Below is a small trained network, with its code and all its weights. Each question gives an input and a class and asks what happens when units are switched off, that is, made to give their printed mean instead of their output.

import numpy as np


def w(rows, s, z=0):
    codes = np.array(rows[::2]) - 128.0
    scale = np.full(codes.shape[1], s)
    scale[-1] = z or s
    return codes * scale


def f(y):
    return np.maximum(y, 0)


def log_softmax(a):
    a = a - a.max(-1, keepdims=True)
    return a - np.log(np.exp(a).sum(-1, keepdims=True))


def net(x, mask):
    res = np.array(x, float).reshape(1, 8) / 4 @ E
    y = f(res @ A[0][:, :-1].T + A[0][:, -1])
    res = res + np.where(mask, y, B[0][:, -1]) @ B[0][:, :-1]
    return log_softmax(res[-1] @ U[:, :-1].T + U[:, -1])


A, B = {}, {}
E = w([
[120,81,111,128,99,60,43,113],'x0',
[109,91,69,221,75,134,212,1],'x1',
[211,154,125,62,204,114,229,118],'x2',
[95,163,13,127,129,177,172,143],'x3',
[209,109,178,92,205,116,62,207],'x4',
[42,222,81,164,110,71,142,60],'x5',
[123,56,97,227,198,84,96,183],'x6',
[141,140,58,131,182,222,172,146],'x7',
],0.0052)
A[0] = w([
[94,94,119,206,15,213,161,89,171],'neuron 1',
[95,223,94,1,61,149,137,146,236],'neuron 2',
[114,196,103,181,174,145,96,201,133],'neuron 3',
[221,81,191,158,177,95,203,88,135],'neuron 4',
[166,39,181,81,141,100,24,198,254],'neuron 5',
[48,134,44,243,63,73,135,50,196],'neuron 6',
[155,90,45,134,176,164,190,127,117],'neuron 7',
[182,109,165,99,98,200,170,170,154],'neuron 8',
[163,91,69,159,129,174,171,189,88],'neuron 9',
],0.011,0.0039)
B[0] = w([
[92,132,200,105,45,196,53,135,217],'neuron 1',
[251,210,101,168,55,61,110,60,211],'neuron 2',
[49,149,63,185,125,54,57,186,164],'neuron 3',
[165,130,194,103,124,18,193,60,174],'neuron 4',
[201,45,155,103,128,128,46,199,214],'neuron 5',
[162,61,220,95,130,124,42,165,251],'neuron 6',
[227,108,29,94,124,179,162,167,179],'neuron 7',
[186,75,119,117,123,104,94,111,173],'neuron 8',
[186,94,47,108,205,127,123,137,164],'neuron 9',
],0.012,0.014)
U = w([
[134,77,57,122,216,195,150,184,32],'0',
[187,60,177,87,93,105,53,155,207],'1',
[91,97,197,126,176,75,204,69,41],'2',
[179,209,85,129,113,99,216,24,162],'3',
[52,155,97,174,191,132,215,133,40],'4',
[55,200,120,221,141,95,99,152,85],'5',
[63,128,189,111,90,253,129,79,2],'6',
],0.0059,0.0028)

Each question gives the input, the list of numbers given to net, and the class t.
The units are the neurons (one row each of A and B). Each row of codes is followed by its name. A weight is (code - 128) times the scale printed after its matrix; where a second scale follows, it is the last column's (A, B and U).
mask holds one flag per neuron, in row order. A switched-off neuron (its flag False) gives its mean, the last column of its row in B, instead of its output. The means were averaged over made-up inputs and are rounded, as every weight is.
A unit's drop is (log p(t) with every unit on - log p(t) with that unit switched off) / (log p(t) with every unit on - log p(t) with every unit switched off).
The circuit of an input: a set's keep is (log p(t) with only the set's units on - log p(t) with every unit switched off) / (log p(t) with every unit on - log p(t) with every unit switched off). Starting from all 9 units, units are removed one at a time, each time the one whose removal leaves the highest keep (on an exact tie, the one counted first), for as long as the keep stays at least 0.8.
units of the circuit, in order: the units of the circuit, biggest drop first
k most important neurons: the k neurons with the biggest drops, biggest first
drop of u: that unit's drop, to one decimal
input [5,8,1,7,4,-4,1,5], class 0: units of the circuit, in order : (neuron 7; neuron 9; neuron 2)
input [0,-1,6,2,-5,-3,1,7], class 0: 2 most important neurons : (neuron 7; neuron 9)
input [3,4,-1,-6,-8,-2,-4,5], class 6: units of the circuit, in order : (neuron 5; neuron 1)
input [2,8,8,-5,-2,-7,6,-3], class 2: units of the circuit, in order : (neuron 4; neuron 6)
input [-8,-6,1,3,-5,7,-2,5], class 3: units of the circuit, in order : (neuron 2)
input [-1,-1,-3,-3,-1,-1,-2,8], class 3: 2 most important neurons : (neuron 6; neuron 5)
input [-7,4,8,-8,-3,6,7,-5], class 2: 2 most important neurons : (neuron 4; neuron 5)
input [-4,7,7,-8,7,8,-2,-2], class 3: 3 most important neurons : (neuron 6; neuron 5; neuron 1)
input [3,1,4,8,-3,-6,-4,0], class 3: 3 most important neurons : (neuron 6; neuron 5; neuron 2)
input [3,2,5,-3,-3,-1,3,-5], class 2: drop of neuron 4 : 0.2
input [-8,-8,7,-1,-5,-5,-4,6], class 3: drop of neuron 6 : 0.1
input [-4,-1,-5,3,6,7,-4,-7], class 5: drop of neuron 6 : 0.1
